Below are the code and all the weights of a small trained network. Each question names an input and a class and asks about switching units off, where a switched-off unit gives its printed mean instead of its output.

import numpy as np


def w(rows, s, z=0):
    codes = np.array(rows[::2]) - 128.0
    scale = np.full(codes.shape[1], s)
    scale[-1] = z or s
    return codes * scale


def f(y):
    return y / 2 * (1 + np.tanh(0.7978845608 * (y + 0.044715 * y**3)))


def log_softmax(a):
    a = a - a.max(-1, keepdims=True)
    return a - np.log(np.exp(a).sum(-1, keepdims=True))


def net(x, mask):
    res = np.array(x, float).reshape(1, 6) / 4 @ E
    y = f(res @ A[0][:, :-1].T + A[0][:, -1])
    res = res + np.where(mask, y, B[0][:, -1]) @ B[0][:, :-1]
    return log_softmax(res[-1] @ U[:, :-1].T + U[:, -1])


A, B = {}, {}
E = w([
[128,127,130,127],'x0',
[130,103,72,248],'x1',
[130,130,133,131],'x2',
[87,3,169,102],'x3',
[125,128,123,125],'x4',
[225,80,98,84],'x5',
],0.0083)
A[0] = w([
[116,99,130,97,188],'N0',
[135,70,148,130,166],'N1',
[104,76,146,132,49],'N2',
[110,96,130,116,129],'N3',
[128,148,164,88,71],'N4',
[130,152,135,61,142],'N5',
[159,91,63,188,181],'N6',
[151,56,130,132,181],'N7',
[201,76,107,95,88],'N8',
[110,78,167,123,108],'N9',
[132,152,172,84,86],'N10',
[130,143,155,75,99],'N11',
[98,154,177,131,74],'N12',
[109,101,155,122,105],'N13',
[130,167,91,121,135],'N14',
[143,113,118,187,108],'N15',
[116,111,90,167,95],'N16',
[160,115,98,107,68],'N17',
[118,134,119,69,126],'N18',
[171,177,94,131,174],'N19',
[138,117,98,170,134],'N20',
[180,207,154,141,88],'N21',
[132,130,94,149,178],'N22',
[116,87,126,98,71],'N23',
[120,157,149,67,121],'N24',
[116,144,132,77,115],'N25',
[129,188,96,101,125],'N26',
[195,95,106,124,105],'N27',
[110,83,143,116,65],'N28',
[116,134,83,111,247],'N29',
[61,141,149,173,94],'N30',
[105,112,132,124,37],'N31',
[106,102,114,115,96],'N32',
[139,126,140,163,3],'N33',
[64,69,114,119,74],'N34',
[169,116,101,86,138],'N35',
[5,154,145,134,100],'N36',
],0.014,0.0036)
B[0] = w([
[149,116,165,82,180],'N0',
[138,195,178,184,200],'N1',
[168,125,124,205,168],'N2',
[189,169,192,185,157],'N3',
[115,35,66,153,158],'N4',
[91,64,124,132,194],'N5',
[45,64,133,74,254],'N6',
[145,183,165,113,222],'N7',
[137,201,63,86,219],'N8',
[197,142,180,171,188],'N9',
[115,17,93,134,172],'N10',
[92,54,100,134,174],'N11',
[129,124,48,98,154],'N12',
[184,182,142,183,154],'N13',
[204,120,188,187,173],'N14',
[71,30,101,142,183],'N15',
[82,22,102,134,169],'N16',
[148,167,82,120,147],'N17',
[112,71,125,124,168],'N18',
[174,147,203,154,222],'N19',
[95,50,141,122,181],'N20',
[209,129,167,215,217],'N21',
[93,71,183,157,172],'N22',
[188,136,137,161,160],'N23',
[75,28,120,137,190],'N24',
[101,23,114,179,164],'N25',
[191,89,172,212,193],'N26',
[116,206,51,29,195],'N27',
[201,129,140,222,163],'N28',
[98,150,205,146,176],'N29',
[139,156,43,59,195],'N30',
[254,150,79,166,122],'N31',
[167,116,147,166,137],'N32',
[154,85,35,170,119],'N33',
[203,141,143,162,192],'N34',
[97,149,89,54,183],'N35',
[174,214,34,45,236],'N36',
],0.0052,0.0066)
U = w([
[84,17,113,133,80],'0',
[215,168,196,188,56],'1',
[153,216,1,54,72],'2',
[100,145,163,105,254],'3',
],0.0096,0.0058)

Each question gives the input, the list of numbers given to net, and the class t.
The units are the neurons (one row each of A and B). Each row of codes is followed by its name. A weight is (code - 128) times the scale printed after its matrix; where a second scale follows, it is the last column's (A, B and U).
mask holds one flag per neuron, in row order. A switched-off neuron (its flag False) gives its mean, the last column of its row in B, instead of its output. The means were averaged over made-up inputs and are rounded, as every weight is.
A unit's drop is (log p(t) with every unit on - log p(t) with that unit switched off) / (log p(t) with every unit on - log p(t) with every unit switched off).
The circuit of an input: a set's keep is (log p(t) with only the set's units on - log p(t) with every unit switched off) / (log p(t) with every unit on - log p(t) with every unit switched off). Starting from the 12 units with the biggest drops (on a tie, the unit counted first), units are removed one at a time, each time the one whose removal leaves the highest keep (on an exact tie, the one counted first), for as long as the keep stays at least 0.8.
units of the circuit, in order: the units of the circuit, biggest drop first
most important unit: the unit with the biggest drop
k most important neurons: the k neurons with the biggest drops, biggest first
drop when u is switched off: that unit's drop, to one decimal
input [8,-4,-5,-6,0,0], class 1: units of the circuit, in order -> (N21 N26)
input [3,7,6,-6,2,-2], class 0: units of the circuit, in order -> (N6 N15 N16)
input [-5,3,0,5,-5,4], class 1: units of the circuit, in order -> (N1 N7 N24)
input [3,-1,8,-7,-4,4], class 1: most important neuron -> (N21)
input [4,5,-1,-3,2,4], class 0: units of the circuit, in order -> (N6 N15)
input [8,4,7,5,-5,-6], class 2: units of the circuit, in order -> (N36 N30)
input [-6,6,-6,5,7,-8], class 2: 2 most important neurons -> (N36 N30)
input [-6,5,8,7,-5,-7], class 1: units of the circuit, in order -> (N34 N9 N13)
input [3,-1,7,-8,-4,7], class 1: 2 most important neurons -> (N21 N19)
input [-4,1,-1,4,-4,4], class 1: units of the circuit, in order -> (N1 N7 N24)
input [2,-5,3,-5,0,-7], class 2: 2 most important neurons -> (N36 N12)
input [-3,-4,-2,0,-2,7], class 2: 2 most important neurons -> (N8 N27)
input [4,7,2,1,0,-8], class 2: drop when N36 is switched off -> 0.9
input [8,-2,-7,2,2,4], class 2: most important unit -> N8
input [4,1,2,3,1,5], class 2: drop when N36 is switched off -> -0.1
input [-7,8,6,-2,2,6], class 0: drop when N6 is switched off -> 0.2
input [-1,-3,-2,5,5,1], class 1: drop when N9 is switched off -> 0.1
